m =
82 107 119 98 102 144
25 132 114 74 140 88
Rows and columns are counted from 1.
(1, 1): 82
(1, 4): 98
(2, 2): 132
(2, 5): 140

B =
[[ 90  87  75 106  51 159  94 105]
 [ 59 117  92 147  86  82  60 128]
 [108 108  53 119 125 108 125 104]
 [ 82 119 132  76 127  88  72 129]
 [144  90  80 112 155 120  90 122]
 [131  64 150 144  78 122 119  64]
 [ 88  87 119 148  61  97 115  87]
 [114  54 116 106 126 152  63 121]
 [ 63  83  94  93  75  87  22 138]
 [124  82 100 132 101  84  95  70]
 [105 136 124  52 137 126 144 134]
 [ 70 165  85  54  93  87 116  91]
 [111  85 139  44 121  71 142 128]
 [104  57  80  87 119  61 118 110]]
Rows and columns are counted from 1.
(1, 1) => 90
(8, 6) => 152
(3, 4) => 119
(7, 2) => 87
(8, 7) => 63
(4, 1) => 82
(11, 2) => 136
(4, 4) => 76
(7, 5) => 61
(3, 8) => 104
(14, 3) => 80
(3, 1) => 108
(13, 2) => 85
(13, 1) => 111
(5, 5) => 155
(14, 1) => 104
(1, 2) => 87
(2, 3) => 92
(9, 7) => 22
(9, 6) => 87
(10, 3) => 100
(11, 4) => 52
(11, 5) => 137
(4, 7) => 72
(14, 5) => 119
(1, 6) => 159
(12, 2) => 165
(2, 7) => 60
(5, 7) => 90
(7, 1) => 88
(5, 3) => 80
(3, 2) => 108
(9, 1) => 63
(13, 4) => 44
(6, 3) => 150
(10, 4) => 132
(2, 5) => 86
(11, 6) => 126

M =
84 76 122 66
128 124 67 125
99 127 74 132
74 124 85 130
39 91 125 90
150 108 72 103
93 127 77 132
102 77 116 66
136 121 67 121
120 80 106 70
148 97 82 89
Rows and columns are counted from 1.
(1, 1) = 84
(11, 3) = 82
(1, 2) = 76
(5, 1) = 39
(7, 4) = 132
(8, 4) = 66
(3, 3) = 74
(5, 2) = 91
(10, 3) = 106
(3, 2) = 127
(1, 3) = 122
(9, 4) = 121

A = ((108, 152, 139, 157, 141, 70, 68, 143, 146, 68), (102, 80, 92, 93, 99, 138, 88, 105, 64, 140), (92, 138, 128, 145, 141, 62, 79, 131, 146, 58), (104, 83, 95, 96, 101, 138, 86, 109, 65, 141), (84, 45, 50, 40, 65, 111, 142, 49, 83, 108), (95, 140, 130, 147, 142, 63, 76, 134, 145, 60), (85, 44, 49, 39, 64, 114, 141, 50, 80, 111))
Rows and columns are counted from 1.
(1, 1) -> 108
(5, 8) -> 49
(7, 9) -> 80
(7, 1) -> 85
(1, 3) -> 139
(5, 9) -> 83
(3, 7) -> 79
(3, 4) -> 145
(6, 2) -> 140
(2, 7) -> 88
(5, 5) -> 65
(7, 10) -> 111
(3, 2) -> 138
(5, 1) -> 84
(3, 3) -> 128
(6, 3) -> 130
(6, 1) -> 95
(1, 6) -> 70
(3, 6) -> 62
(7, 2) -> 44
(1, 4) -> 157
(6, 7) -> 76
(2, 1) -> 102
(5, 10) -> 108
(7, 6) -> 114
(2, 8) -> 105
(4, 4) -> 96

grid =
[[127 118  88 141  53 100  85]
 [110 116  85 100  94 108 114]
 [ 82  98 121  84  94  78  74]
 [125  90 103 155 140  60  99]
 [ 92  93  98  97 114  92  91]
 [108 112 110 108  98  62  85]
 [109 151  78  93 104  41 119]
 [120 109 101  97 135 108  73]
 [109  86 104 114 115  94 107]
 [ 87  95  99 132  58  65 103]
 [ 70 103 111  93 106  92  81]
 [127  82  83 101  79  58  88]
 [ 85  55 111 150  74 126  92]]
Rows and columns are counted from 1.
(1, 1) => 127
(13, 2) => 55
(9, 4) => 114
(12, 2) => 82
(7, 6) => 41
(2, 6) => 108
(9, 6) => 94
(13, 5) => 74
(10, 7) => 103
(11, 4) => 93
(5, 3) => 98
(8, 1) => 120
(7, 7) => 119
(7, 5) => 104
(3, 5) => 94
(2, 1) => 110
(8, 7) => 73
(12, 7) => 88
(13, 3) => 111
(4, 2) => 90
(4, 5) => 140
(13, 4) => 150
(9, 7) => 107
(11, 6) => 92
(9, 3) => 104
(3, 7) => 74
(10, 3) => 99
(2, 5) => 94
(7, 1) => 109
(1, 6) => 100
(10, 5) => 58
(12, 1) => 127
(7, 2) => 151
(6, 1) => 108
